Below is a small trained network, with its code and all its weights. Each question gives an input and a target symbol and asks what happens when units are switched off, that is, made to give their printed mean instead of their output.

import numpy as np


def w(rows, s, z=0):
    codes = np.array(rows[::2]) - 128.0
    scale = np.full(codes.shape[1], s)
    scale[-1] = z or s
    return codes * scale


def f(y):
    return np.maximum(y, 0)


def softmax(a):
    e = np.exp(a - a.max(-1, keepdims=True))
    return e / e.sum(-1, keepdims=True)


def log_softmax(a):
    a = a - a.max(-1, keepdims=True)
    return a - np.log(np.exp(a).sum(-1, keepdims=True))


def net(x, mask):
    ids = ['ΓΔΘΠΣΨΩβεζημξτ'.index(c) for c in x.split()]
    T = len(ids)
    res = E[ids] + P[:T]
    u = 0
    for l in range(2):
        q, k, v = (res @ M[l].T for M in (Q, K, V))
        z = softmax(np.where(np.tri(T) > 0, q @ k.T / 4**0.5, -1e9)) @ v
        res = res + np.where(mask[u], z, O[l][:, -1]) @ O[l][:, :-1]
        u += 1
        y = f(res @ A[l][:, :-1].T + A[l][:, -1])
        res = res + np.where(mask[u : u + 16], y, B[l][:, -1]) @ B[l][:, :-1]
        u += 16
    return log_softmax(res[-1] @ U[:, :-1].T + U[:, -1])


Q, K, V, O, A, B = {}, {}, {}, {}, {}, {}
E = w([
[169,168,135,116,163,69,104],'Γ',
[57,136,144,206,164,192,130],'Δ',
[95,170,93,2,225,185,61],'Θ',
[86,194,82,165,213,142,210],'Π',
[205,237,121,171,138,98,39],'Σ',
[198,171,86,189,177,69,116],'Ψ',
[137,112,170,196,59,73,83],'Ω',
[201,73,131,222,120,92,102],'β',
[182,48,190,156,134,119,56],'ε',
[33,94,80,97,104,49,61],'ζ',
[203,81,70,86,127,221,187],'η',
[143,29,105,157,57,109,182],'μ',
[100,135,213,127,116,198,75],'ξ',
[129,155,69,99,5,176,83],'τ',
],0.0082)
P = w([
[164,192,252,179,160,109,234],'0',
[193,208,234,177,195,101,147],'1',
[194,209,218,164,193,98,108],'2',
[190,175,191,162,185,104,94],'3',
[175,157,175,156,171,103,79],'4',
[170,140,147,152,158,100,68],'5',
[159,124,136,132,138,99,50],'6',
[146,105,109,124,130,92,39],'7',
[128,80,107,86,106,95,43],'8',
[106,59,87,54,90,93,38],'9',
[113,41,63,76,86,103,39],'10',
[117,39,31,120,79,120,49],'11',
],0.0035)
Q[0] = w([
[33,79,152,108,42,215,203],'0.h0',
[199,125,99,180,179,19,6],'0.h0',
[210,129,137,198,106,64,3],'0.h0',
[50,95,98,66,206,202,208],'0.h0',
],0.0055)
K[0] = w([
[197,174,199,253,66,137,216],'0.h0',
[2,52,36,37,154,88,27],'0.h0',
[57,44,34,19,73,108,19],'0.h0',
[182,166,192,202,222,90,206],'0.h0',
],0.0058)
V[0] = w([
[255,102,195,117,114,239,152],'0.h0',
[90,181,82,212,169,138,126],'0.h0',
[243,210,149,194,187,228,199],'0.h0',
[15,83,134,51,207,92,87],'0.h0',
],0.0041)
O[0] = w([
[216,152,228,134,123,253,175,112],'0.h0',
[94,90,89,164,67,140,189,245],'0.h0',
[206,150,130,180,69,228,206,226],'0.h0',
[34,103,66,72,178,118,88,57],'0.h0',
],0.0047,0.0011)
A[0] = w([
[74,153,90,155,27,176,46,184],'0.n0',
[109,179,187,126,74,215,18,195],'0.n1',
[165,125,31,45,46,159,39,201],'0.n2',
[171,190,48,93,203,83,150,254],'0.n3',
[16,176,138,186,203,125,133,172],'0.n4',
[195,21,142,154,94,32,92,220],'0.n5',
[91,176,109,40,253,25,97,189],'0.n6',
[19,179,96,164,193,159,112,185],'0.n7',
[116,160,98,92,214,14,57,90],'0.n8',
[103,59,246,156,201,224,63,204],'0.n9',
[181,153,81,10,211,177,187,214],'0.n10',
[121,115,249,131,123,89,110,173],'0.n11',
[179,17,98,125,71,91,96,182],'0.n12',
[211,38,87,133,148,163,181,178],'0.n13',
[236,199,77,133,58,95,50,214],'0.n14',
[135,58,44,47,95,154,138,114],'0.n15',
],0.0052,0.0039)
B[0] = w([
[20,114,151,54,40,127,158,235],'0.n0',
[95,115,224,45,59,144,88,239],'0.n1',
[136,157,32,43,39,159,92,232],'0.n2',
[193,222,105,79,235,94,111,216],'0.n3',
[55,89,140,60,234,125,181,206],'0.n4',
[168,31,115,233,46,40,81,241],'0.n5',
[107,164,112,28,253,73,81,190],'0.n6',
[49,116,155,64,221,162,193,210],'0.n7',
[100,79,191,60,196,31,54,173],'0.n8',
[97,30,244,108,143,174,19,232],'0.n9',
[221,158,41,68,239,196,50,165],'0.n10',
[182,139,223,186,102,90,41,181],'0.n11',
[127,33,36,175,39,58,81,211],'0.n12',
[224,49,62,174,141,160,144,179],'0.n13',
[209,199,126,107,44,81,92,252],'0.n14',
[165,91,38,68,72,177,99,156],'0.n15',
],0.005,0.0042)
Q[1] = w([
[2,25,69,162,90,156,225],'1.h0',
[244,92,146,160,36,39,29],'1.h0',
[8,82,105,194,99,193,212],'1.h0',
[205,27,230,164,15,35,29],'1.h0',
],0.0051)
K[1] = w([
[107,61,254,216,146,27,173],'1.h0',
[174,14,31,69,77,154,43],'1.h0',
[102,129,199,216,124,92,207],'1.h0',
[110,13,16,154,16,136,37],'1.h0',
],0.0048)
V[1] = w([
[254,36,49,54,236,227,127],'1.h0',
[28,113,145,12,56,136,80],'1.h0',
[114,245,29,76,62,107,120],'1.h0',
[110,42,85,35,45,217,140],'1.h0',
],0.0043)
O[1] = w([
[199,55,37,3,197,238,36,138],'1.h0',
[91,206,211,202,203,122,51,253],'1.h0',
[194,226,165,122,102,128,195,174],'1.h0',
[211,161,185,185,181,138,25,229],'1.h0',
],0.0047,0.0037)
A[1] = w([
[180,191,97,194,67,119,119,190],'1.n0',
[52,131,144,105,133,195,113,191],'1.n1',
[197,191,108,72,56,182,157,159],'1.n2',
[187,65,102,125,59,164,108,161],'1.n3',
[135,103,138,150,164,189,88,211],'1.n4',
[66,86,115,99,51,24,111,188],'1.n5',
[106,129,92,208,105,27,124,184],'1.n6',
[189,145,179,217,105,93,113,74],'1.n7',
[78,102,171,98,150,100,166,69],'1.n8',
[221,86,139,178,179,127,70,109],'1.n9',
[138,97,53,152,15,97,171,151],'1.n10',
[157,1,148,120,135,168,107,156],'1.n11',
[104,177,160,175,73,83,201,113],'1.n12',
[125,79,151,58,137,143,81,200],'1.n13',
[57,169,159,144,175,200,88,226],'1.n14',
[156,129,14,173,180,118,183,254],'1.n15',
],0.0063,0.0041)
B[1] = w([
[167,155,147,86,92,218,188,244],'1.n0',
[91,53,180,102,88,203,154,213],'1.n1',
[40,177,58,46,63,95,177,214],'1.n2',
[123,61,31,163,85,113,189,222],'1.n3',
[81,107,145,77,72,138,46,220],'1.n4',
[59,158,93,222,223,141,207,252],'1.n5',
[111,151,214,201,220,189,183,221],'1.n6',
[225,168,164,186,155,201,102,219],'1.n7',
[186,57,109,83,21,163,113,160],'1.n8',
[178,102,104,103,73,71,25,219],'1.n9',
[92,103,34,170,231,226,248,191],'1.n10',
[72,121,85,247,66,61,85,234],'1.n11',
[3,232,153,184,152,147,132,156],'1.n12',
[44,171,113,159,123,98,112,254],'1.n13',
[162,44,169,71,117,219,147,241],'1.n14',
[197,75,219,17,228,148,202,175],'1.n15',
],0.0053,0.0067)
U = w([
[174,108,163,60,124,51,173,221],'Γ',
[123,124,119,124,147,143,118,24],'Δ',
[126,161,118,52,184,173,23,24],'Θ',
[134,116,130,117,141,127,125,17],'Π',
[81,252,85,97,33,174,201,227],'Σ',
[186,105,126,49,255,199,245,196],'Ψ',
[95,181,169,211,218,218,206,9],'Ω',
[164,59,52,227,186,182,221,121],'β',
[96,89,137,218,44,48,80,2],'ε',
[22,189,105,144,243,3,93,255],'ζ',
[167,79,34,84,63,48,69,136],'η',
[119,107,95,179,130,130,105,62],'μ',
[27,11,209,142,84,225,121,183],'ξ',
[250,160,251,147,144,132,28,125],'τ',
],0.0045,0.0038)

Each question gives the input, a string of symbols that net reads in full, and the target symbol t.
The units are the heads (4 rows each of Q, K, V and O) and the neurons (one row each of A and B). Each row of codes is followed by its name. A weight is (code - 128) times the scale printed after its matrix; where a second scale follows, it is the last column's (O, A, B and U).
mask holds one flag per unit, layer by layer, with each layer's heads first. A switched-off unit (its flag False) gives its mean, the last column of its rows in O or B, instead of its output. The means were averaged over made-up inputs and are rounded, as every weight is.
A unit's drop is (log p(t) with every unit on - log p(t) with that unit switched off) / (log p(t) with every unit on - log p(t) with every unit switched off).
The circuit of an input: a set's keep is (log p(t) with only the set's units on - log p(t) with every unit switched off) / (log p(t) with every unit on - log p(t) with every unit switched off). Starting from the 12 units with the biggest drops (on a tie, the unit counted first), units are removed one at a time, each time the one whose removal leaves the highest keep (on an exact tie, the one counted first), for as long as the keep stays at least 0.8.
circuit, biggest first: the units of the circuit, biggest drop first
unit that matters most: the unit with the biggest drop
k most important neurons: the k neurons with the biggest drops, biggest first
top k neurons in layer l: the k neurons of layer l with the biggest drops, biggest first
drop when u is switched off: that unit's drop, to one decimal
input Δ τ Δ ζ Ω, target ζ: circuit, biggest first	[0.h0 1.n5 1.n14 1.n1]
input β Σ Δ ε τ η Ω, target τ: 2 most important neurons	[0.n2 1.n7]
input ζ Δ ζ Δ μ Δ Π ζ τ Ω Δ Σ, target τ: circuit, biggest first	[1.h0 0.n2 0.n14 1.n7]
input β τ η Γ, target η: unit that matters most	0.n10
input ζ η Ω, target η: 2 most important neurons	[0.n10 0.n13]
input Π ζ Δ Δ Δ Σ ζ Σ β, target ζ: top 2 neurons in layer 0	[0.n8 0.n6]
input Ω Δ ζ Ψ η Δ Π μ Δ β τ β, target τ: top 2 neurons in layer 0	[0.n2 0.n15]
input Δ ζ ξ Δ Δ Δ Γ Δ Ω Γ Ψ, target ζ: top 2 neurons in layer 0	[0.n8 0.n6]
input τ τ Δ Δ Ψ ζ ζ Δ η Ω, target η: top 3 neurons in layer 0	[0.n15 0.n13 0.n10]
input τ Θ ξ Δ ε Δ τ τ η, target η: top 3 neurons in layer 0	[0.n10 0.n13 0.n15]
input Δ Θ Ω, target Ω: 3 most important neurons	[0.n5 0.n3 0.n6]
input η Δ β Δ ζ τ Δ Γ, target τ: 2 most important neurons	[0.n2 0.n0]
input Ω ε Δ β τ ζ Δ Δ β, target β: top 3 neurons in layer 1	[1.n10 1.n5 1.n6]
input Δ Ψ Δ Γ Δ β Ω, target β: 2 most important neurons	[1.n10 0.n5]
input τ Ψ τ β Θ Δ τ Δ β ε, target ε: 2 most important neurons	[0.n5 0.n12]
input τ μ ζ Δ Δ τ ξ, target τ: 2 most important neurons	[0.n2 0.n11]
input β Π τ ζ Σ, target ζ: 2 most important neurons	[0.n6 0.n8]
input Γ τ ε β τ ε, target τ: most important neuron	[0.n2]
input Γ Σ Π Ψ τ Δ η Ω Δ Σ, target η: 2 most important neurons	[0.n10 0.n13]
input Π μ Δ ζ β Γ ε Δ τ, target Σ: top neuron in layer 0	[0.n2]
input Σ Δ ζ Δ Δ Δ Δ β Δ ε Γ, target ζ: top 2 neurons in layer 0	[0.n8 0.n6]
input Δ β τ β β η β, target η: top 2 neurons in layer 0	[0.n13 0.n10]
input β β Σ, target Σ: drop when 1.h0 is switched off	0.9
input Δ μ β ζ, target ζ: drop when 0.h0 is switched off	0.2
input Π Ω Δ β ε τ Δ Ω, target τ: drop when 0.n15 is switched off	0.1
input Δ β Δ ξ β τ τ Ψ, target τ: drop when 1.h0 is switched off	0.2
input ξ η η Π Δ Δ ζ Δ Δ β ζ ε, target ζ: most important neuron	[1.n5]
